Below is a small trained network, with its code and all its weights. Each question gives an input and a class and asks what happens when units are switched off, that is, made to give their printed mean instead of their output.

import numpy as np


def w(rows, s, z=0):
    codes = np.array(rows[::2]) - 128.0
    scale = np.full(codes.shape[1], s)
    scale[-1] = z or s
    return codes * scale


def norm(h):
    return h / np.sqrt((h * h).mean(-1, keepdims=True) + 1e-5)


def f(y):
    return np.maximum(y, 0)


def log_softmax(a):
    a = a - a.max(-1, keepdims=True)
    return a - np.log(np.exp(a).sum(-1, keepdims=True))


def net(x, mask):
    res = np.array(x, float).reshape(1, 6) / 4 @ E
    u = 0
    for l in range(2):
        y = f(norm(res) @ A[l][:, :-1].T + A[l][:, -1])
        res = res + np.where(mask[u : u + 15], y, B[l][:, -1]) @ B[l][:, :-1]
        u += 15
    return log_softmax(norm(res)[-1] @ U[:, :-1].T + U[:, -1])


A, B = {}, {}
E = w([
[52,111,247,131],'x0',
[140,129,138,122],'x1',
[119,127,121,132],'x2',
[132,190,151,186],'x3',
[114,194,99,61],'x4',
[135,129,133,125],'x5',
],0.014)
A[0] = w([
[100,95,151,104,166],'0.n1',
[83,115,98,140,71],'0.n2',
[154,104,145,94,165],'0.n3',
[201,125,55,156,181],'0.n4',
[72,136,183,103,26],'0.n5',
[114,146,154,143,3],'0.n6',
[77,227,123,32,47],'0.n7',
[171,117,86,119,71],'0.n8',
[103,162,125,78,51],'0.n9',
[75,217,130,37,3],'0.n10',
[172,119,152,124,50],'0.n11',
[146,239,154,223,159],'0.n12',
[115,252,69,23,100],'0.n13',
[133,167,156,192,9],'0.n14',
[90,115,184,123,110],'0.n15',
],0.021,0.0046)
B[0] = w([
[87,123,48,175,180],'0.n1',
[123,98,134,115,133],'0.n2',
[116,103,80,133,155],'0.n3',
[197,73,94,181,237],'0.n4',
[185,91,127,162,193],'0.n5',
[132,128,169,127,143],'0.n6',
[224,90,110,174,215],'0.n7',
[183,144,191,86,173],'0.n8',
[158,118,210,108,160],'0.n9',
[209,80,108,177,203],'0.n10',
[111,98,117,152,132],'0.n11',
[116,253,111,216,251],'0.n12',
[13,192,123,52,251],'0.n13',
[157,72,203,102,171],'0.n14',
[65,135,144,101,200],'0.n15',
],0.04,0.013)
A[1] = w([
[175,31,120,38,120],'1.n1',
[100,174,216,58,142],'1.n2',
[209,178,126,157,137],'1.n3',
[156,89,169,171,135],'1.n4',
[122,225,155,132,114],'1.n5',
[83,189,108,82,2],'1.n6',
[178,118,97,160,104],'1.n7',
[193,70,179,109,108],'1.n8',
[113,153,116,121,18],'1.n9',
[78,176,178,106,64],'1.n10',
[39,158,137,123,147],'1.n11',
[93,208,86,30,140],'1.n12',
[171,132,74,140,109],'1.n13',
[143,199,200,230,122],'1.n14',
[97,112,153,1,46],'1.n15',
],0.025,0.006)
B[1] = w([
[122,144,174,254,179],'1.n1',
[87,86,189,152,135],'1.n2',
[118,114,62,50,223],'1.n3',
[112,193,89,144,177],'1.n4',
[55,63,51,196,191],'1.n5',
[92,125,41,123,139],'1.n6',
[174,142,133,137,190],'1.n7',
[52,103,112,132,162],'1.n8',
[117,138,105,124,131],'1.n9',
[105,128,200,118,141],'1.n10',
[68,81,134,113,159],'1.n11',
[81,232,155,80,163],'1.n12',
[148,115,188,124,188],'1.n13',
[202,118,178,66,249],'1.n14',
[168,214,246,115,140],'1.n15',
],0.06,0.021)
U = w([
[164,103,102,255,241],'0',
[253,118,81,66,243],'1',
[16,35,85,155,4],'2',
[127,46,216,69,109],'3',
[111,238,193,144,81],'4',
[74,197,18,52,34],'5',
],0.024,0.0038)

Each question gives the input, the list of numbers given to net, and the class t.
The units are the neurons (one row each of A and B). Each row of codes is followed by its name. A weight is (code - 128) times the scale printed after its matrix; where a second scale follows, it is the last column's (A, B and U).
mask holds one flag per neuron, layer by layer. A switched-off neuron (its flag False) gives its mean, the last column of its row in B, instead of its output. The means were averaged over made-up inputs and are rounded, as every weight is.
A unit's drop is (log p(t) with every unit on - log p(t) with that unit switched off) / (log p(t) with every unit on - log p(t) with every unit switched off).
The circuit of an input: a set's keep is (log p(t) with only the set's units on - log p(t) with every unit switched off) / (log p(t) with every unit on - log p(t) with every unit switched off). Starting from the 12 units with the biggest drops (on a tie, the unit counted first), units are removed one at a time, each time the one whose removal leaves the highest keep (on an exact tie, the one counted first), for as long as the keep stays at least 0.8.
units of the circuit, in order: the units of the circuit, biggest drop first
k most important neurons: the k neurons with the biggest drops, biggest first
k most important neurons of layer l: the k neurons of layer l with the biggest drops, biggest first
input [1,-5,-3,0,-7,3], class 2: 3 most important neurons of layer 0 => (0.n7 0.n4 0.n10)
input [0,-3,6,0,0,0], class 0: units of the circuit, in order => (0.n12 1.n1)
input [-5,-7,-7,1,8,1], class 5: 4 most important neurons => (0.n13 0.n7 0.n14 0.n10)
input [-1,-3,4,-6,-7,3], class 0: units of the circuit, in order => (0.n12 0.n13 1.n14)
input [-7,3,5,-3,-2,7], class 0: 4 most important neurons => (0.n12 1.n1 0.n4 1.n14)
input [4,1,-3,-3,-8,1], class 2: 3 most important neurons of layer 0 => (0.n7 0.n4 0.n13)
input [1,-8,-8,7,-1,-6], class 3: 2 most important neurons of layer 0 => (0.n14 0.n4)
input [0,-8,0,-8,4,1], class 4: 3 most important neurons => (0.n12 0.n13 0.n4)
input [-4,3,8,-5,-1,-6], class 0: 2 most important neurons => (0.n12 1.n1)
input [6,-1,2,1,0,2], class 3: 3 most important neurons of layer 0 => (0.n4 0.n7 0.n15)
input [5,5,-4,2,-4,2], class 3: 4 most important neurons => (0.n4 0.n7 0.n15 0.n10)
input [-4,0,0,-6,1,5], class 4: 4 most important neurons => (0.n12 0.n7 0.n13 0.n10)
input [2,-2,-6,4,0,5], class 3: 4 most important neurons of layer 0 => (0.n4 0.n7 0.n10 0.n14)
input [3,-5,1,-5,8,8], class 0: 2 most important neurons => (0.n12 0.n7)
input [5,-3,5,-1,-1,-8], class 2: 3 most important neurons => (0.n15 0.n7 0.n4)
input [-5,-2,5,-3,8,2], class 4: 2 most important neurons of layer 0 => (0.n13 0.n12)
input [3,2,-7,0,3,-6], class 0: 2 most important neurons => (0.n12 1.n14)
input [-1,1,8,8,-3,2], class 1: 2 most important neurons => (0.n13 1.n14)
input [7,4,-5,-2,-8,6], class 2: 3 most important neurons of layer 0 => (0.n4 0.n7 0.n12)
input [2,2,-7,-5,5,1], class 0: 3 most important neurons of layer 0 => (0.n12 0.n7 0.n10)
